Each row is followed by roughly how far along a hidden order it lies, from 0 to 15. A new part has a new order.
In the rows, 100 means zero.
[ 95  75  88 113  77 125  76 104  99  80 129  86  79  99  55  98  95 120
  79 110 101 104  60  97 134 113 123]
4
[111  62  69 106  29 113  87 101 107  73 114  95  89  97  80  95  98 112
  93  97 109 106  49 104 163 104 128]
8
[118  92  70  89  74 107  84 106 102  86 102  87  87  99  86 104  98 108
  94  81  99 103  84  96 126 124 107]
12
[100  85  71 106  57 113  95  99 101  87 119  90  93 100  66  91  97 107
  71 104 109 105  66  97 150 108 120]
7
[112  85  57  93  76 112  96 105 101  85 110  92  93 100  85 101  98 111
  98  98 111  93  59  99 165 108 114]
9
[115  94 108 100  80  93  94 103  98  93  98  96  95 100 112 110  93 102
 113  92 100  99  92  98 121 109 101]
15
[103  75  92 107 129  80  81  98 103 107 144  91  88  99  45 101 100 126
  72 121  98 100  82  93 150  97 126]
1
[110  89  63  90  64 127  91  99 104  71 112  94  87  99  76 100 100 113
  92  84 102  93  62 101 151 114 107]
10
[107  74  81 110  95 126  72  98 106  86 131  94  79  97  73 107  97 121
  84 108  97 108  53 102 147 105 121]
3
[115  88  81 107  35 127  82  97 102  72 123  85  89  98  57  96  95 117
  86  88 106 108  56  99 171 121 115]
7
[110  75  95 108 104 121  73  98  99 100 135  92  78 100  54 107  96 130
  82 112  95 109  69  97 150 117 125]
2
[108  95  68  84 102  95  89 110 102  91 101  91  89 100  97  99  99 107
  91  93 104  95  99  95 116 120 106]
11
[125  70  79 115 103  86  59 101 100  95 154  88  79  96  61 103  98 129
  91 104  91 110  49  94 167 106 125]
0
[112  85  83  97  46 132  87  97 100  82 134  82  83  99  57 100  98 130
  87  90 103 101  59  96 147 139 112]
9
[106  73  70 110 102  91  76  98 106 106 137  93  83  97  65 105 100 120
  78 112 100  99  75  98 162  97 128]
1
[105  88  65 108  44 130  79  95 103  77 120  84  82  98  57  94  98 113
  69  90 108 108  53 101 142 111 122]
6
[105  74  86 109 114  84  81  97 104 100 132  92  79  98  62 105  99 122
  77 124 101 101  73  97 160  97 124]
2
[119  88  73 102   8 138  85  95 107  63 125  87  81  96  79 101  99 116
  92  82 104 102  41 103 158 125 111]
9
[123  92  97  96  84  82  93 110  97  93  81 108  89 101 124 107  94 105
 105  92 105  96  94  97 129 103 102]
14
[121  94 100 102  43 105  84  99 103  79 100  99  87  99 111 113  94 100
 114  78 100 101  83 106 110 107 103]
15
[101  74  74 116  80 117  77 106 103  86 121  93  86  99  71 101  98 114
  83 114 103 101  63 101 132 102 123]
4
[106  76  76 114  53 132  69 100 101  74 129  83  80  97  51 102  96 113
  81  99 102 104  55 101 137 115 123]
5
[110  84  72 106  50 118  89  99 100  81 118  87  88 100  50  93  95 116
  83  98 109 107  63  98 146 114 123]
7
[120  69  98 108  80  88  72 100 101 101 158  94  76  97  43 108  95 129
  87 105  98 102  80  95 163 110 128]
1
[111 101  65  88  73 133  88  99 103  74 110  90  83  99  68 100  98 114
  82  76  98  95  66  98 134 124 111]
10
[109  84  76 106  45 125  85  95 103  72 122  87  88  99  55  95  98 116
  80  92 104 109  63  99 159 121 126]
7
[105  67  82 112  79 117  74 104 102  91 126  93  79  99  54 104  97 122
  81 115  98 104  62 100 137 111 131]
3
